Here is a tiny trained network, its code and every weight. The questions are about switching its units off for an input and a class, where a switched-off unit gives its printed mean instead of its output.

import numpy as np


def w(rows, s, z=0):
    codes = np.array(rows[::2]) - 128.0
    scale = np.full(codes.shape[1], s)
    scale[-1] = z or s
    return codes * scale


def f(y):
    return np.maximum(y, 0)


def log_softmax(a):
    a = a - a.max(-1, keepdims=True)
    return a - np.log(np.exp(a).sum(-1, keepdims=True))


def net(x, mask):
    res = np.array(x, float).reshape(1, 4) / 4 @ E
    y = f(res @ A[0][:, :-1].T + A[0][:, -1])
    res = res + np.where(mask, y, B[0][:, -1]) @ B[0][:, :-1]
    return log_softmax(res[-1] @ U[:, :-1].T + U[:, -1])


A, B = {}, {}
E = w([
[154,201,146,174,158,6,33,113,188],'x0',
[211,10,176,43,175,117,56,136,110],'x1',
[142,119,121,125,134,109,170,139,149],'x2',
[66,180,198,78,148,179,152,239,207],'x3',
],0.013)
A[0] = w([
[150,83,129,115,112,159,179,128,105,236],'N1',
[68,189,135,157,95,156,133,184,161,161],'N2',
[155,132,177,143,143,55,96,102,157,172],'N3',
[94,117,116,98,24,231,201,150,126,242],'N4',
[145,115,213,59,199,150,111,169,156,13],'N5',
[91,141,96,140,91,138,133,143,108,131],'N6',
[144,95,132,132,118,194,162,116,111,253],'N7',
[139,193,141,154,104,2,82,126,148,179],'N8',
[185,70,112,123,130,106,107,90,91,153],'N9',
[144,146,58,222,51,121,159,69,106,252],'N10',
[174,71,124,131,134,100,114,90,90,129],'N11',
[83,164,138,154,132,118,140,154,187,148],'N12',
],0.014,0.006)
B[0] = w([
[60,123,128,85,96,149,114,121,113,194],'N1',
[135,166,62,198,123,180,195,123,122,214],'N2',
[160,116,76,161,199,129,109,108,154,194],'N3',
[4,156,86,79,104,50,126,167,79,254],'N4',
[144,71,187,164,83,50,64,188,158,202],'N5',
[118,145,107,148,135,109,108,151,129,163],'N6',
[52,22,117,51,104,185,109,138,54,198],'N7',
[133,129,125,202,150,163,109,129,209,218],'N8',
[108,94,114,55,170,138,184,73,143,207],'N9',
[164,23,222,164,75,67,55,194,110,214],'N10',
[117,173,80,72,162,160,167,94,155,198],'N11',
[132,174,167,215,114,145,192,120,149,188],'N12',
],0.012,0.027)
U = w([
[102,58,202,88,6,86,63,170,91,193],'0',
[218,82,168,177,142,97,47,189,178,254],'1',
[114,80,84,19,133,231,181,96,79,10],'2',
[159,145,78,107,239,115,144,12,182,98],'3',
[77,179,23,103,115,120,188,170,80,4],'4',
[144,202,116,172,146,222,198,110,187,101],'5',
],0.011,0.0021)

Each question gives the input, the list of numbers given to net, and the class t.
The units are the neurons (one row each of A and B). Each row of codes is followed by its name. A weight is (code - 128) times the scale printed after its matrix; where a second scale follows, it is the last column's (A, B and U).
mask holds one flag per neuron, in row order. A switched-off neuron (its flag False) gives its mean, the last column of its row in B, instead of its output. The means were averaged over made-up inputs and are rounded, as every weight is.
A unit's drop is (log p(t) with every unit on - log p(t) with that unit switched off) / (log p(t) with every unit on - log p(t) with every unit switched off).
The circuit of an input: a set's keep is (log p(t) with only the set's units on - log p(t) with every unit switched off) / (log p(t) with every unit on - log p(t) with every unit switched off). Starting from all 12 units, units are removed one at a time, each time the one whose removal leaves the highest keep (on an exact tie, the one counted first), for as long as the keep stays at least 0.8.
units of the circuit, in order: the units of the circuit, biggest drop first
unit that matters most: the unit with the biggest drop
top k neurons: the k neurons with the biggest drops, biggest first
drop of u: that unit's drop, to one decimal
input [8,-7,-6,-3], class 1: top neuron	[N10]
input [1,-1,-8,2], class 5: units of the circuit, in order	[N4 N10]
input [1,-8,5,4], class 5: top 3 neurons	[N12 N2 N7]
input [-7,1,2,5], class 0: top 2 neurons	[N5 N11]
input [8,0,4,-2], class 1: top 2 neurons	[N8 N2]
input [-3,0,-1,6], class 4: top 2 neurons	[N10 N2]
input [8,5,0,0], class 3: top 2 neurons	[N10 N3]
input [4,-6,-6,0], class 1: top 2 neurons	[N10 N11]
input [-1,4,-2,0], class 2: top 2 neurons	[N10 N4]
input [1,7,-7,0], class 3: top 2 neurons	[N10 N9]
input [6,1,6,5], class 1: top 3 neurons	[N5 N11 N9]
input [0,3,-7,-2], class 2: drop of N8	0.1
input [-5,-7,-4,-1], class 0: drop of N10	2.6
input [-3,-5,-8,-8], class 0: drop of N10	1.6
input [2,1,-6,-4], class 3: unit that matters most	N5
